Each row has two labels, one from each of two sets.
12	7	-12	19	12	-9	8	14	-7	40	-10	6	-4	-2	-13	-17	8	10	0	6	5	4	-9	3	1	2	-7	34	-5 -> B/(29)
21	0	-12	11	8	2	8	12	23	21	-11	3	-9	-9	-3	1	-2	-25	-2	-1	10	-2	1	6	-1	-1	-3	-2	-11 -> B/(33)
0	5	2	0	11	-12	8	14	-7	11	-11	-2	-14	-7	-8	10	4	-10	15	-8	14	17	-8	9	-12	-8	-15	8	-4 -> L/(29)
18	7	2	19	19	-10	18	8	-8	7	5	2	-19	2	-8	0	23	10	-3	2	2	15	5	11	25	0	-9	11	1 -> B/(33)
-16	9	14	-5	-2	-15	1	22	-16	13	-3	-6	-16	-33	29	-4	1	10	-4	-17	6	-1	4	5	-11	-3	-20	-16	-8 -> L/(29)
5	3	-11	-13	-6	13	-3	13	21	1	-20	6	7	-4	-3	-13	8	-14	6	1	21	-9	-11	3	3	-4	8	17	-6 -> L/(33)
14	11	-4	3	-3	-9	4	-2	-39	23	-16	-3	-13	-1	3	-4	-1	24	-15	1	3	-1	-3	-6	11	6	-1	-2	-1 -> B/(29)
15	9	-13	-8	-4	-1	14	20	1	3	-31	1	-8	-2	-17	7	8	-6	14	4	46	5	-13	12	4	-8	1	56	-5 -> L/(33)
9	-5	-5	-2	4	-14	11	25	-6	0	-23	-11	0	-7	-13	-2	3	-1	3	-11	10	4	-6	-1	2	-6	-18	25	-7 -> L/(29)
20	0	-21	-4	5	1	3	33	6	-7	-60	1	12	-7	-18	-1	16	-22	11	0	41	2	-18	39	-3	-11	10	67	-11 -> L/(29)
30	-4	24	-9	19	-15	16	15	-11	4	10	3	-31	-3	13	10	-4	21	-14	-30	5	21	8	18	21	-10	-25	-6	-9 -> B/(29)
3	4	-2	13	14	-5	7	23	1	20	-14	3	3	-4	-10	6	12	-18	30	8	14	12	-21	6	-17	-9	-9	38	-8 -> L/(33)
-1	-7	13	-5	3	5	6	18	10	-7	3	1	-1	1	8	5	6	-15	10	-7	17	0	-6	13	-4	-2	-5	-1	-13 -> L/(33)
21	-2	-4	-26	-8	-3	12	17	28	-27	-29	-13	-26	8	1	0	1	24	-28	-36	29	-7	24	11	57	-9	9	-3	-5 -> B/(29)
5	-29	10	-1	16	-22	8	21	-5	40	-14	5	-19	-12	-2	-9	2	17	9	-18	25	17	-13	12	10	-9	-19	30	-7 -> L/(29)
19	2	10	6	22	-12	19	36	-12	6	-15	-4	-11	-8	-20	15	2	-24	18	-11	30	26	-22	42	2	-8	-18	69	-12 -> L/(33)
12	9	23	1	26	-24	16	29	-11	20	-8	6	-16	-1	-11	14	2	-13	16	-33	17	30	-6	16	3	-16	-36	36	-9 -> L/(29)
1	-1	-1	0	9	-11	4	19	-6	20	-26	7	-6	-8	-10	9	8	-11	8	-18	22	11	-9	4	-5	-4	-3	33	-1 -> L/(29)
3	2	-28	8	6	-14	2	28	-1	10	-40	0	13	-11	-17	8	0	-21	7	3	22	3	-23	14	-15	-9	11	58	-8 -> L/(29)
17	4	-21	7	16	-9	13	26	-6	19	-45	-1	4	-4	-26	4	11	-16	14	-7	26	12	-16	7	1	-5	-5	70	-4 -> L/(29)
20	4	4	-2	9	-16	15	22	-13	1	-29	2	-12	-7	-10	7	12	-7	8	-20	22	8	-6	11	5	-17	-17	33	-9 -> L/(29)
-12	-3	-7	3	-7	-6	-12	4	11	18	-18	0	-1	-1	5	-2	0	0	10	2	-1	-5	-8	-20	-28	1	6	-12	-3 -> L/(29)
29	-4	-13	-15	13	-5	21	40	-3	-3	-59	-8	-6	3	-32	9	10	-9	6	-15	43	6	-17	6	7	-4	9	74	-2 -> L/(29)
26	15	-23	8	21	2	19	44	-5	10	-52	-4	17	-2	-48	6	16	-26	14	7	48	11	-28	29	-5	-9	17	79	-14 -> L/(33)
11	0	3	2	11	-2	11	19	3	0	-16	-3	-13	-3	-15	1	18	-17	18	3	29	7	-11	22	0	-2	2	47	-12 -> L/(33)
10	1	0	-3	18	-8	11	28	2	9	-15	4	-7	-1	-12	4	5	0	8	-15	13	12	-4	27	-6	-7	-10	20	-8 -> L/(29)
-1	-2	-12	0	3	0	-3	34	19	3	-34	5	13	0	-3	5	8	-18	7	-7	14	1	-9	2	-17	-9	3	23	-14 -> L/(29)
4	8	-13	4	22	-12	14	18	-13	39	-33	4	-4	-6	-24	10	6	-2	6	9	17	12	-24	10	-6	-2	-5	60	-9 -> B/(29)
-20	2	0	20	18	-11	-9	6	-9	28	-5	19	20	-7	-6	6	9	-36	9	4	2	3	-18	0	-29	-7	-7	24	-7 -> L/(29)
14	5	-7	7	21	-9	3	17	-4	13	-17	3	-3	-1	-12	6	6	-3	13	10	10	1	-9	9	-4	-7	8	22	-6 -> L/(29)
6	1	-27	-6	-10	16	-9	-1	20	2	-9	4	19	-1	-14	-3	9	-8	-4	16	-6	-10	-1	6	-22	4	9	-12	-2 -> B/(33)
10	-2	-16	-4	17	-20	4	7	3	5	-24	2	-4	-7	-3	7	4	-5	4	-10	17	-2	-12	3	-20	-15	-3	16	-5 -> L/(29)
2	-8	5	-41	11	-10	18	29	-1	-11	-18	2	-26	0	-8	8	1	-5	5	-28	28	12	-1	19	18	-17	-16	22	-3 -> L/(29)
19	8	-1	-12	24	-16	21	29	-2	12	-31	1	-22	-7	-14	8	5	-4	9	-15	34	11	-18	15	11	-15	-3	46	0 -> L/(29)
0	2	14	-6	6	-1	9	14	4	-4	1	-3	-16	-9	0	13	7	-7	16	3	17	8	-1	26	19	-2	-7	15	-11 -> L/(33)
-5	4	11	-17	-5	1	6	27	14	-35	-3	-8	-31	-5	1	3	-2	-2	1	-24	31	-34	2	23	32	-2	-7	5	-7 -> L/(33)
5	-7	2	11	14	-15	7	12	-11	33	-6	-4	3	-10	-10	4	3	6	8	-2	5	12	-12	6	-18	-7	-10	20	1 -> L/(29)
4	3	10	-9	3	-12	12	25	12	-6	-6	-1	-23	-12	-6	-1	8	-18	13	-13	24	5	-8	25	19	-8	1	26	0 -> L/(33)
16	-2	-12	-31	3	-9	10	33	18	-27	-53	-10	-17	3	-13	-7	11	-8	5	-27	51	-4	11	-3	22	-8	9	54	-7 -> L/(29)
4	-3	-4	-3	17	-7	14	26	-4	11	-18	10	-2	-6	-18	2	4	-20	-1	-11	19	9	-11	2	-5	-13	-10	31	-6 -> L/(29)
50	14	-56	35	35	-10	27	44	-29	69	-79	12	34	-4	-74	1	27	-18	1	38	38	27	-33	17	-9	-10	30	79	-6 -> B/(29)
-8	-6	13	-15	-3	6	1	12	19	-5	-12	-2	-8	3	15	-5	-5	3	4	-18	8	-12	6	-7	0	-3	-9	-16	-8 -> L/(29)

Each row has two labels, one from each of two sets.
3	-51	-58	-3	-21	23	43	49	10	10	2	49	12	2	30	-5	16	-2	37	25	-5	1	33	26	-1	-19	5	13	9 -> sede/(31)
-12	-33	-44	7	-39	19	21	58	21	-2	-1	51	14	-13	50	-18	-10	2	18	17	6	-9	0	25	9	0	-16	-4	16 -> sede/(31)
1	-27	-36	7	-7	5	14	30	13	-4	8	46	-12	19	31	-42	13	-4	29	16	-47	-3	23	21	3	-22	28	-23	11 -> sede/(31)
-6	-17	-62	-14	-30	37	39	49	23	5	20	65	20	3	35	2	3	10	-2	25	3	3	40	29	2	-10	-6	-26	8 -> sede/(30)
-13	-16	56	-12	-22	7	21	71	2	-10	8	53	9	-4	37	6	-15	2	16	18	6	3	39	18	24	-18	13	0	9 -> rup/(31)
-13	-7	-61	-8	-36	45	22	53	24	-35	5	54	25	-5	39	38	15	-5	0	10	9	2	-2	15	14	5	3	-9	12 -> sede/(30)
